Each row of numbers belongs to one of the objects below and depends on some of the facts about them. Some rows are named. Which object is each other row?

Some rows with their names:
dralabom: -4 64 -155 390 67 -80 -122 -108 -280 345 100 413 30 -20 223 77 224 -192
 -235 -253 -125 445 271 143 -235 -182 92 157 309 71 70 -11 29
razonek: 55 -272 -177 468 -11 27 -152 -157 -313 394 92 220 -56 277 332 -43 118
 -146 -332 -169 -71 327 343 75 -257 -215 -67 290 294 -186 158 44 63
fimeka: 68 -172 -234 -56 2 312 57 -215 -301 329 47 352 -66 -42 59 275 85 -305
 -114 -123 -110 430 203 -236 -9 -158 -30 -276 282 129 79 -63 62
fikodur: 57 20 16 203 -33 272 -17 -130 -292 338 370 314 39 -21 97 241 89 54 189
 -149 -228 290 235 39 -83 -48 -41 -167 114 17 110 -78 -138
skidre: -225 -126 -190 247 -94 261 2 -146 -132 406 182 -41 -80 127 -24 258 300
 -238 -41 -289 -72 424 321 170 -93 -101 -135 -69 143 24 69 -141 -73
stoskel: -33 -317 80 559 46 159 -31 -49 -268 281 -55 20 45 72 240 109 221 100
 -274 -63 140 733 399 -6 52 -39 -138 85 231 -53 -122 8 -87
migru: -124 31 -175 728 27 275 -153 -282 -295 127 74 40 -12 0 -62 200 2 -255
 -232 39 119 362 -46 -21 -52 -296 -149 295 196 106 -69 185 25
vegebrus: 0 302 -57 420 22 160 -110 -207 -244 286 311 324 -15 11 106 126 -106 -4
 21 -48 -7 -15 -72 50 -224 -251 -81 190 215 -23 55 102 -81
tredris: -175 192 -347 329 -9 177 -110 -234 -315 288 28 327 -27 -104 26 230 13
 -533 -280 -149 17 249 19 12 -252 -295 -9 245 297 122 16 82 80
podrivos: 3 121 23 316 31 73 -7 -166 -320 376 452 352 -12 5 87 166 23 122 190 -89
 33 119 131 -39 -113 -45 -104 59 198 12 108 154 -132
trestas: -50 -124 -27 502 -91 165 -12 -95 -149 238 -116 245 -25 151 134 -18 156
 -228 -331 -255 -38 462 255 2 -163 -191 93 48 272 -149 -4 70 73
biflo: 29 -312 -186 546 -26 41 -210 -95 -10 192 24 82 17 286 402 62 132 -99
 -348 -57 -27 492 201 107 -114 -126 -178 227 345 -160 -90 169 -45
steluk: -106 -208 179 710 -12 132 -175 -216 -217 294 -131 15 73 38 282 219 72
 -12 -339 -159 140 565 233 48 -171 -207 -114 120 263 -79 40 144 -96
giska: 40 142 -16 381 20 69 -77 -228 -304 357 435 414 -28 94 58 172 20 130 93
 -27 17 55 142 -60 -124 -48 -43 79 183 5 96 161 -157
votidrul: -274 32 26 635 -115 204 -62 -193 -36 192 117 -127 8 44 40 143 184 -30
 -21 -159 100 487 67 3 -121 -165 -212 147 129 85 -4 170 -62
zugrur: 76 63 -94 347 77 -90 -131 -143 -305 362 40 236 -18 76 254 104 147 34
 -210 -182 -83 459 268 52 -164 -191 3 190 309 18 109 -203 89
staga: 61 215 75 285 -9 173 -148 -234 -262 380 456 399 -22 61 72 164 26 171 71
 -65 -175 73 115 15 -172 -119 -42 11 209 6 96 42 -147
fodretru: -12 164 27 356 40 41 -138 -367 -131 371 532 252 74 159 108 182 203 65
 -32 -83 -260 136 48 -175 -264 -110 196 41 213 108 324 321 -165
fotir: -256 -265 14 441 94 -58 -81 -254 -194 429 41 28 -64 249 403 141 79 -177
 -403 -228 58 557 232 -359 -272 -153 144 141 386 -73 256 542 -97
stostiplal: -10 -139 -193 285 151 -28 -65 -410 -297 354 396 188 77 237 65 121 221
 -138 -311 127 -155 275 194 -400 -255 -146 73 191 224 187 269 151 5
plobel: -2 -295 -270 581 -89 57 -182 -51 -12 200 54 180 98 227 378 2 207 -54
 -243 -82 -38 550 196 15 -157 -123 -199 200 367 -155 -64 200 -35
tebin: 79 -94 0 665 41 10 -78 -171 -223 218 73 36 73 49 280 128 103 143 -183
 -81 -126 538 138 76 -76 -203 13 172 223 -13 -41 103 -7
klakler: -86 -25 -189 353 -48 175 -90 -260 -390 243 209 289 22 -70 112 145 216
 -266 -261 -39 -316 245 233 -84 -215 -155 55 161 186 180 42 -65 183
braka: -10 135 -21 360 -38 183 -62 -164 -222 309 388 432 20 2 131 82 68 101 190
 -93 -140 133 74 -98 -193 -82 -89 64 162 20 138 122 -125
vofa: 67 -199 -102 395 -50 57 -130 -158 -316 401 -59 97 139 89 339 19 216 -61
 -311 -182 -40 439 255 110 -182 -238 7 248 329 -163 136 6 177
zudri: -236 38 -76 356 -1 31 -41 -175 -155 478 232 -23 -61 74 -15 190 146 -174
 -19 -187 209 351 167 92 -159 -119 -213 154 179 51 84 87 -60
sozaku: 44 182 96 384 -26 195 -97 -201 -233 316 434 334 32 31 32 189 31 97 115
 -112 -194 103 60 -8 -204 -115 29 13 186 -21 117 102 -145
brosti: 70 -1 -183 530 72 33 -146 -147 -279 296 136 303 21 176 182 71 150 -55
 -214 -171 -5 454 265 153 -135 -196 -25 176 225 31 83 31 8
subul: 94 -169 -145 475 -111 321 24 -367 -194 203 148 205 -71 104 -49 142 72
 -295 -278 48 -149 292 152 -57 -259 -176 -84 88 166 16 104 59 8
klolagrus: 67 147 8 407 37 181 -156 -192 -317 310 426 454 -43 137 65 82 19 78 126
 -66 -101 71 151 -57 -140 -118 -19 23 147 14 174 89 -129
skestik: 34 -111 -86 419 105 205 1 -231 -296 282 219 100 127 -26 118 228 48 -29
 -154 177 34 507 68 -175 -77 -127 -185 201 215 117 -22 145 -81

How the objects are related:
bidi | μ 45 | γ 433 | φ 929 | Ξ zomama | ζ f
biflo | μ 490 | γ 285 | φ 97 | Ξ podrivos | ζ d
braka | μ 618
brapos | μ 739
bratres | μ 739 | γ 23 | φ 522 | Ξ vegebrus | ζ a
bretir | μ 749 | γ 252 | φ 522 | Ξ plirir | ζ a
brosti | μ 749 | γ 285 | Ξ sozaku | ζ e
brugo | μ 490 | γ 252 | Ξ floklobun | ζ c
dralabom | μ 739 | γ 252 | φ 929 | Ξ siklubrel | ζ e
drester | μ 739 | γ 433 | φ 97 | Ξ giska | ζ a
faflel | μ 45 | γ 433 | φ 481 | Ξ fodretru | ζ e
fikodur | μ 739
fimeka | μ 739 | γ 285 | φ 169 | Ξ fikodur | ζ c
flogru | μ 749 | γ 433 | φ 481 | Ξ brapos | ζ a
floklobun | μ 739
fodretru | μ 739
fotir | μ 283 | γ 23 | φ 616 | Ξ fodretru | ζ d
gisim | μ 749 | γ 252 | φ 169 | Ξ braka | ζ b
giska | μ 45
grabre | μ 158 | γ 285 | Ξ sozaku | ζ c
grodin | μ 739 | γ 23 | φ 705 | Ξ vegebrus | ζ f
gutebrur | μ 158 | γ 252 | Ξ pestu | ζ d
kabi | μ 749 | γ 285 | φ 497 | Ξ sozaku | ζ c
klakler | μ 158 | γ 252 | φ 929 | Ξ lekis | ζ f
klebra | μ 283 | γ 23 | φ 705 | Ξ kupli | ζ e
klodrar | μ 490 | γ 23 | φ 481 | Ξ podrivos | ζ d
klolagrus | μ 749
kotriplol | μ 45 | γ 285 | Ξ pestu | ζ a
kupli | μ 749
lalam | μ 45 | γ 433 | φ 487 | Ξ kupli | ζ a
lekis | μ 158
logri | μ 739 | γ 23 | φ 709 | Ξ braka | ζ e
mebrefli | μ 618 | γ 23 | φ 127 | Ξ vegebrus | ζ e
megro | μ 158 | γ 285 | φ 927 | Ξ brapos | ζ d
mezom | μ 749 | γ 433 | φ 927 | Ξ siklubrel | ζ a
migru | μ 749 | γ 252 | φ 481 | Ξ vegebrus | ζ f
mima | μ 739 | γ 433 | φ 127 | Ξ stivenim | ζ f
minu | μ 749 | γ 23 | Ξ pestu | ζ f
mivul | μ 739 | γ 252 | φ 472 | Ξ vegebrus | ζ b
moskor | μ 283 | γ 433 | φ 709 | Ξ plirir | ζ e
mukagrel | μ 490 | γ 23 | φ 394 | Ξ podrivos | ζ a
naplaza | μ 739 | γ 433 | φ 927 | Ξ pestu | ζ b
negek | μ 618 | γ 252 | φ 705 | Ξ fodretru | ζ f
nibal | μ 749 | γ 433 | φ 303 | Ξ fodretru | ζ d
nidem | μ 45 | γ 23 | φ 929 | Ξ fodretru | ζ a
nolok | μ 749 | γ 285 | φ 929 | Ξ fikodur | ζ e
pestu | μ 158
plirir | μ 158
plobel | μ 618 | γ 433 | φ 97 | Ξ tustik | ζ d
podrivos | μ 283
ragibra | μ 45 | γ 433 | φ 522 | Ξ fodretru | ζ a
razonek | μ 749 | γ 23 | φ 497 | Ξ tustik | ζ d
ridrol | μ 45 | γ 23 | φ 481 | Ξ zomama | ζ e
rugesas | μ 45 | γ 23 | φ 472 | Ξ brapos | ζ b
siklubrel | μ 158
siko | μ 739 | γ 252 | Ξ stivenim | ζ b
silur | μ 490 | γ 285 | Ξ sturik | ζ d
skestik | μ 283 | γ 285 | φ 481 | Ξ lekis | ζ c
skidre | μ 739 | γ 23 | φ 927 | Ξ fikodur | ζ a
sozaku | μ 739
staga | μ 490
stalepul | μ 158 | γ 23 | Ξ fikodur | ζ c
steluk | μ 490 | γ 433 | φ 303 | Ξ podrivos | ζ d
stivenim | μ 739
stoskel | μ 45 | γ 252 | φ 481 | Ξ fikodur | ζ d
stostiplal | μ 45 | γ 433 | φ 927 | Ξ fodretru | ζ c
sturik | μ 490
subul | μ 158 | γ 252 | φ 705 | Ξ tustik | ζ c
tafu | μ 158 | γ 433 | φ 484 | Ξ staga | ζ e
tebin | μ 739 | γ 252 | φ 481 | Ξ stivenim | ζ e
tekli | μ 45 | γ 285 | φ 484 | Ξ klolagrus | ζ c
tredris | μ 739 | γ 23 | φ 929 | Ξ vegebrus | ζ f
trestas | μ 158 | γ 23 | φ 487 | Ξ podrivos | ζ d
trudegrem | μ 283 | γ 252 | φ 472 | Ξ giska | ζ e
tustik | μ 283
veflen | μ 739 | γ 23 | φ 616 | Ξ lekis | ζ b
vegebrus | μ 490
vestor | μ 739 | γ 23 | φ 929 | Ξ braka | ζ c
vofa | μ 739 | γ 23 | φ 394 | Ξ braka | ζ d
votidrul | μ 618 | γ 285 | φ 481 | Ξ giska | ζ a
vudul | μ 739 | γ 285 | Ξ fikodur | ζ d
zomama | μ 158
zudri | μ 283 | γ 23 | Ξ braka | ζ b
zugrur | μ 490 | γ 433 | φ 169 | Ξ giska | ζ e
zustumen | μ 45 | γ 23 | φ 303 | Ξ floklobun | ζ d

Name these rows:
A row may be one of the objects named above.
-16 -92 -179 276 43 139 3 -290 -447 346 194 371 -67 -2 -5 196 -3 -265
 -192 48 42 277 217 -227 -214 -138 -135 129 258 114 96 30 -17 : tekli
-99 -34 98 687 156 -136 -77 -333 -118 222 191 -67 -12 274 127 126 209 77
 -326 -104 94 616 210 -192 -108 -130 108 135 250 101 176 428 -155 : faflel
-17 7 174 639 -2 85 -58 -244 -369 354 -40 187 83 -118 180 235 134 -70
 -228 -241 62 586 215 88 -185 -243 58 110 181 49 219 -1 5 : logri
-12 -51 -344 274 -51 319 -48 -492 -51 453 205 113 -27 179 353 96 93 -128
 -187 -160 -173 370 181 -672 -121 -183 165 150 258 215 270 479 52 : negek
51 -221 -109 279 -76 401 46 -262 -209 144 55 382 -37 -2 48 231 146 -351
 -188 -11 -156 472 262 -81 -88 -50 -42 -205 120 99 91 -93 44 : stalepul
-119 301 -324 309 40 203 15 -70 -323 496 87 166 -26 -41 79 23 146 -90
 -252 -231 -74 165 6 130 -143 -301 47 383 271 25 7 -121 185 : bratres
-33 -128 -176 289 34 208 0 -250 -357 382 204 453 -66 -2 -5 156 36 -312
 -182 50 75 331 262 -194 -226 -184 -109 157 252 83 176 2 7 : tekli
-44 -12 28 530 106 -42 -75 -160 -329 368 142 255 139 -14 308 191 143 -54
 -221 -99 94 600 241 50 -136 -139 -65 205 259 52 82 96 -3 : trudegrem
-88 -4 -231 205 10 234 -62 -217 -261 301 95 445 7 -102 21 227 82 -511
 -225 -46 -83 319 143 -147 -230 -198 -45 6 254 141 143 26 24 : vestor
45 167 72 357 55 78 -107 -364 -194 328 532 188 36 175 101 191 210 45 -17
 -91 -278 157 37 -210 -247 -113 253 -21 162 121 345 344 -178 : fodretru
-63 62 -340 602 -129 -41 -90 -244 -37 249 2 263 -82 215 150 68 101 -356
 -189 -246 209 393 92 185 -422 -270 -207 324 278 -142 167 25 47 : mebrefli
-50 -61 -322 240 -69 315 -63 -506 -48 427 196 82 -58 199 406 76 78 -93
 -146 -206 -104 376 198 -668 -144 -189 160 157 263 226 277 473 21 : negek
43 -279 -226 410 8 58 -185 -95 -300 431 54 184 -47 311 302 2 146 -81
 -259 -203 -16 366 388 104 -223 -242 -66 290 307 -179 146 53 69 : razonek
85 -84 -86 470 19 56 -10 -209 -297 484 185 229 -18 168 254 90 99 87 -130
 -164 65 527 242 49 -182 -129 -70 247 301 -104 59 103 -29 : klebra
-45 -20 53 693 125 -122 -81 -362 -154 212 209 -95 -26 301 160 124 242 70
 -286 -116 112 560 194 -188 -102 -91 98 156 246 86 170 406 -109 : faflel
-204 -95 -185 210 -78 270 -2 -190 -158 415 196 -91 -94 86 12 224 274
 -231 -48 -274 -35 466 311 225 -109 -103 -99 -26 132 10 40 -156 -28 : skidre
-43 -34 67 670 139 -141 -77 -341 -180 174 166 -62 -30 304 164 154 266
 105 -344 -127 107 568 220 -210 -83 -87 162 147 224 100 169 411 -137 : faflel
-60 -141 -146 320 22 -67 -107 -108 -359 297 57 383 -59 52 141 183 207
 -143 -99 -301 15 555 481 128 -55 -101 -29 -39 221 60 124 -200 -1 : nolok
-203 124 -148 206 141 15 16 -232 -318 529 343 5 -32 322 28 -36 349 24
 -290 -210 -75 269 216 -275 -139 -98 153 297 269 139 199 168 35 : ragibra
-184 -124 -276 429 -92 169 -140 -193 -55 245 248 -111 -28 221 200 180
 203 -141 -78 -126 -110 234 104 150 -90 -74 -171 90 191 -47 -59 225 -29 : drester
13 -194 -112 240 -90 380 83 -311 -268 214 51 334 -27 -4 25 249 150 -397
 -184 1 -136 450 263 -136 -76 -61 -14 -179 100 79 76 -24 35 : stalepul
-188 16 -243 351 -21 156 -10 -151 -156 404 263 83 -86 31 94 139 185 -167
 -91 -226 -91 234 137 153 -169 -194 -16 92 188 31 116 14 2 : naplaza
-167 185 -316 351 -54 167 -85 -217 -313 280 71 342 -46 -103 45 239 38
 -498 -253 -96 28 285 25 16 -262 -275 -59 182 300 128 61 67 130 : tredris
-32 -103 -326 267 -90 227 -127 -370 -188 362 267 150 -38 184 131 236 113
 -308 -154 -129 -114 311 123 59 -276 -178 -131 86 262 20 127 87 13 : mima
-110 -14 -210 243 70 19 -93 -233 -521 399 284 320 26 -67 82 172 169 -173
 -199 -21 -53 273 329 -126 -173 -93 -97 273 291 154 -27 3 86 : bidi
-7 -220 127 627 56 47 -174 -116 -222 268 -73 37 60 79 356 68 153 108
 -344 -56 -50 583 241 -18 -29 -239 -70 270 300 -13 -107 40 -32 : klodrar
-140 86 -66 296 -120 239 -90 -300 -172 442 129 -33 -70 208 0 196 158
 -124 -170 -266 142 257 162 118 -177 -130 -195 123 180 -28 134 -80 -21 : mukagrel
78 -172 -310 295 -55 270 -108 -329 -246 330 238 360 -130 252 13 142 80
 -347 -182 3 -20 255 185 -80 -269 -212 -187 115 229 15 201 -2 -12 : kabi
-162 -193 233 727 93 100 -230 -310 -239 272 3 10 66 253 248 89 213 -47
 -456 -168 98 636 219 -244 -161 -227 175 110 260 22 271 471 -120 : nibal
-303 214 -104 520 -15 167 -53 -174 -266 360 -61 127 -48 -96 210 212 -105
 -180 -140 -176 22 257 -69 82 -73 -287 5 97 175 43 39 348 84 : mivul
-70 -135 35 457 26 48 -121 -130 -287 292 -110 144 -64 123 273 94 144 -88
 -305 -208 23 459 239 -60 -166 -222 -38 163 379 -105 23 45 -19 : silur
-21 -338 -49 387 14 84 -67 -58 -266 373 -2 65 63 55 375 101 276 -41 -268
 -195 -160 616 454 143 -96 -180 -83 80 275 -28 47 -164 21 : vudul
63 -26 54 697 56 40 -53 -121 -270 192 94 137 18 144 185 101 123 181 -208
 -77 55 582 253 51 -8 -61 -47 213 255 -5 -65 181 -69 : ridrol
58 -136 -119 408 -33 244 -37 -315 -288 166 136 322 72 -48 125 144 160
 -181 -251 83 -247 297 158 -124 -176 -161 -46 114 153 111 105 -37 118 : grabre
-171 9 68 510 42 31 -98 -180 -353 486 234 166 38 -27 235 204 88 94 -145
 -71 -13 289 245 29 -40 -122 -113 213 92 113 32 173 18 : rugesas
70 -146 -176 446 -117 330 35 -401 -147 140 180 242 -78 117 -31 96 98
 -315 -234 18 -151 299 110 -55 -217 -186 -43 69 150 48 135 -33 46 : subul
-6 8 159 520 88 -83 -91 -256 -494 504 57 266 130 -62 336 193 111 155
 -176 -174 109 546 252 42 -183 -165 -18 277 249 38 205 78 37 : moskor
-68 -7 49 669 137 -189 -74 -369 -148 196 133 -66 -1 244 121 150 234 111
 -288 -85 82 630 196 -222 -99 -117 115 135 235 78 144 372 -117 : faflel
-27 -120 -217 363 20 224 -153 -276 -450 309 181 189 18 92 105 196 131
 -81 -170 -4 -95 301 166 -94 -88 -188 -58 199 203 124 61 -8 92 : minu
6 -62 -118 292 21 225 -91 -294 -243 309 216 295 62 32 115 215 93 -174
 -262 64 -102 368 99 -120 -150 -161 -137 145 271 181 91 -66 -16 : brugo
-274 24 -11 638 -126 210 -65 -175 -104 179 112 -134 -2 60 18 156 210 0
 -12 -175 64 462 33 -33 -112 -125 -197 176 164 33 -13 117 -55 : votidrul
-222 -54 -75 513 -76 180 -129 -243 -123 437 237 2 -91 31 237 206 47 -159
 -119 -200 -112 285 151 238 -189 -186 -97 106 95 6 195 102 -32 : veflen
69 -135 -133 414 -25 246 -60 -319 -332 169 188 321 67 -55 87 158 122
 -271 -248 98 -238 266 137 -85 -195 -180 17 150 153 137 69 -56 130 : grabre
-14 -53 -35 563 -61 64 -29 -245 -260 194 27 391 -86 94 166 85 108 -171
 -245 -253 -157 392 296 83 -294 -200 173 113 212 -37 149 62 39 : tafu
-323 211 -85 530 -32 184 -90 -192 -221 338 -47 188 -30 -148 237 228 -120
 -175 -160 -178 57 197 -30 92 -68 -280 41 87 167 37 27 351 69 : mivul
-132 59 -101 439 19 188 -83 -126 -224 484 253 50 39 28 180 143 157 -85
 -149 -153 -224 265 110 111 -128 -130 -46 125 145 62 60 76 6 : siko
-173 2 -38 610 54 290 -131 -124 -278 318 199 3 68 117 149 152 133 122
 -169 -73 -51 385 117 61 101 -80 -74 168 125 71 -50 173 -21 : flogru
-77 -260 170 707 40 31 -142 -144 -405 330 -24 95 98 21 362 167 111 138
 -324 -62 83 475 350 -41 -102 -160 -86 262 249 -22 0 202 -14 : zustumen
-152 97 -232 247 81 274 -38 -20 -403 560 192 151 -95 135 13 -19 263 11
 -197 -261 -7 170 224 18 -68 -145 -13 227 237 33 39 -80 100 : bretir
8 -5 -296 486 -78 281 -72 -269 -326 347 147 67 -19 110 156 156 -16 -165
 -221 4 -163 213 -10 63 -233 -289 -100 427 217 -7 38 52 161 : grodin
-386 107 -93 287 66 -101 -110 -308 -186 415 301 -15 -73 181 -19 160 367
 -275 -277 -234 83 298 318 -187 -298 -72 76 106 222 218 286 257 -117 : nidem
51 -32 -85 500 -65 13 -27 -245 -244 262 53 395 -83 53 166 77 125 -164
 -230 -257 -160 401 338 121 -266 -196 171 53 218 -39 133 70 41 : tafu
66 -42 -88 284 30 230 -84 -303 -244 306 196 357 25 52 114 198 99 -146
 -257 94 -61 383 84 -137 -171 -132 -163 148 259 138 85 -35 -19 : brugo

